Here is a tiny trained network, its code and every weight. The questions are about switching its units off for an input and a class, where a switched-off unit gives its printed mean instead of its output.

import numpy as np


def w(rows, s, z=0):
    codes = np.array(rows[::2]) - 128.0
    scale = np.full(codes.shape[1], s)
    scale[-1] = z or s
    return codes * scale


def f(y):
    return np.maximum(y, 0)


def log_softmax(a):
    a = a - a.max(-1, keepdims=True)
    return a - np.log(np.exp(a).sum(-1, keepdims=True))


def net(x, mask):
    res = np.array(x, float).reshape(1, 4) / 4 @ E
    y = f(res @ A[0][:, :-1].T + A[0][:, -1])
    res = res + np.where(mask, y, B[0][:, -1]) @ B[0][:, :-1]
    return log_softmax(res[-1] @ U[:, :-1].T + U[:, -1])


A, B = {}, {}
E = w([
[207,100,111,155,160,4,68,56],'x0',
[138,103,251,119,216,183,170,144],'x1',
[141,42,97,126,97,122,216,109],'x2',
[107,147,144,28,122,64,146,22],'x3',
],0.013)
A[0] = w([
[151,41,129,129,80,121,224,122,69],'N1',
[66,164,93,99,106,133,221,185,147],'N2',
[123,128,84,187,50,110,100,192,105],'N3',
[44,118,131,73,102,189,132,161,181],'N4',
[125,88,234,116,250,127,183,141,5],'N5',
[242,42,112,141,184,57,91,103,176],'N6',
[130,180,65,74,65,138,126,80,67],'N7',
[69,132,127,59,72,194,154,163,63],'N8',
[90,147,175,47,120,101,132,104,27],'N9',
[144,92,124,193,171,118,116,252,57],'N10',
[100,236,160,107,171,122,50,163,21],'N11',
[86,134,177,11,92,84,138,43,85],'N12',
],0.011,0.0014)
B[0] = w([
[76,194,33,227,110,174,172,1,210],'N1',
[114,150,97,86,156,100,96,105,211],'N2',
[170,113,201,137,84,84,160,212,205],'N3',
[147,137,143,107,166,75,52,123,220],'N4',
[67,108,193,84,34,56,150,151,250],'N5',
[131,128,104,116,191,79,51,100,253],'N6',
[126,76,177,94,42,125,139,174,210],'N7',
[126,146,122,65,207,118,67,115,223],'N8',
[220,100,158,147,128,230,172,133,194],'N9',
[168,73,185,150,150,201,153,168,221],'N10',
[63,194,44,220,102,142,174,32,207],'N11',
[201,96,160,141,135,177,141,148,250],'N12',
],0.01,0.016)
U = w([
[138,144,115,90,205,86,66,125,143],'0',
[198,95,152,150,119,203,149,159,54],'1',
[102,113,151,103,8,68,143,160,255],'2',
[84,190,65,196,99,160,163,77,25],'3',
],0.015,0.0007)

Each question gives the input, the list of numbers given to net, and the class t.
The units are the neurons (one row each of A and B). Each row of codes is followed by its name. A weight is (code - 128) times the scale printed after its matrix; where a second scale follows, it is the last column's (A, B and U).
mask holds one flag per neuron, in row order. A switched-off neuron (its flag False) gives its mean, the last column of its row in B, instead of its output. The means were averaged over made-up inputs and are rounded, as every weight is.
A unit's drop is (log p(t) with every unit on - log p(t) with that unit switched off) / (log p(t) with every unit on - log p(t) with every unit switched off).
The circuit of an input: a set's keep is (log p(t) with only the set's units on - log p(t) with every unit switched off) / (log p(t) with every unit on - log p(t) with every unit switched off). Starting from all 12 units, units are removed one at a time, each time the one whose removal leaves the highest keep (on an exact tie, the one counted first), for as long as the keep stays at least 0.8.
circuit, biggest first: the units of the circuit, biggest drop first
unit that matters most: the unit with the biggest drop
k most important neurons: the k neurons with the biggest drops, biggest first
drop when u is switched off: that unit's drop, to one decimal
input [7,5,0,-7], class 0: circuit, biggest first => N6
input [3,8,-8,1], class 2: 2 most important neurons => N5, N1
input [3,7,-4,6], class 2: 2 most important neurons => N5, N10
input [3,-8,-8,-2], class 2: 3 most important neurons => N3, N1, N7
input [1,6,7,7], class 1: 3 most important neurons => N12, N9, N11
input [-5,-7,2,7], class 1: 4 most important neurons => N12, N5, N9, N7
input [-7,0,-7,1], class 0: 4 most important neurons => N4, N8, N1, N2
input [-3,2,7,7], class 1: 3 most important neurons => N12, N9, N11
input [-5,-1,-7,3], class 3: 2 most important neurons => N11, N6
input [-5,-1,6,-2], class 3: 2 most important neurons => N1, N6
input [-4,6,-7,3], class 3: 2 most important neurons => N11, N7
input [-3,3,0,3], class 0: 2 most important neurons => N7, N10
input [-7,-2,-4,7], class 0: 2 most important neurons => N8, N4
input [-7,-2,7,-7], class 0: 3 most important neurons => N8, N2, N4
input [6,-2,-7,-2], class 3: 3 most important neurons => N11, N8, N4
input [5,4,8,6], class 3: unit that matters most => N1
input [-6,0,6,5], class 0: drop when N11 is switched off => 0.5
input [6,8,3,1], class 2: drop when N7 is switched off => 0.0
input [-1,5,-1,0], class 2: drop when N5 is switched off => 0.2
input [3,4,-6,0], class 3: circuit, biggest first => N11
input [-6,-3,2,-5], class 0: drop when N2 is switched off => 0.1
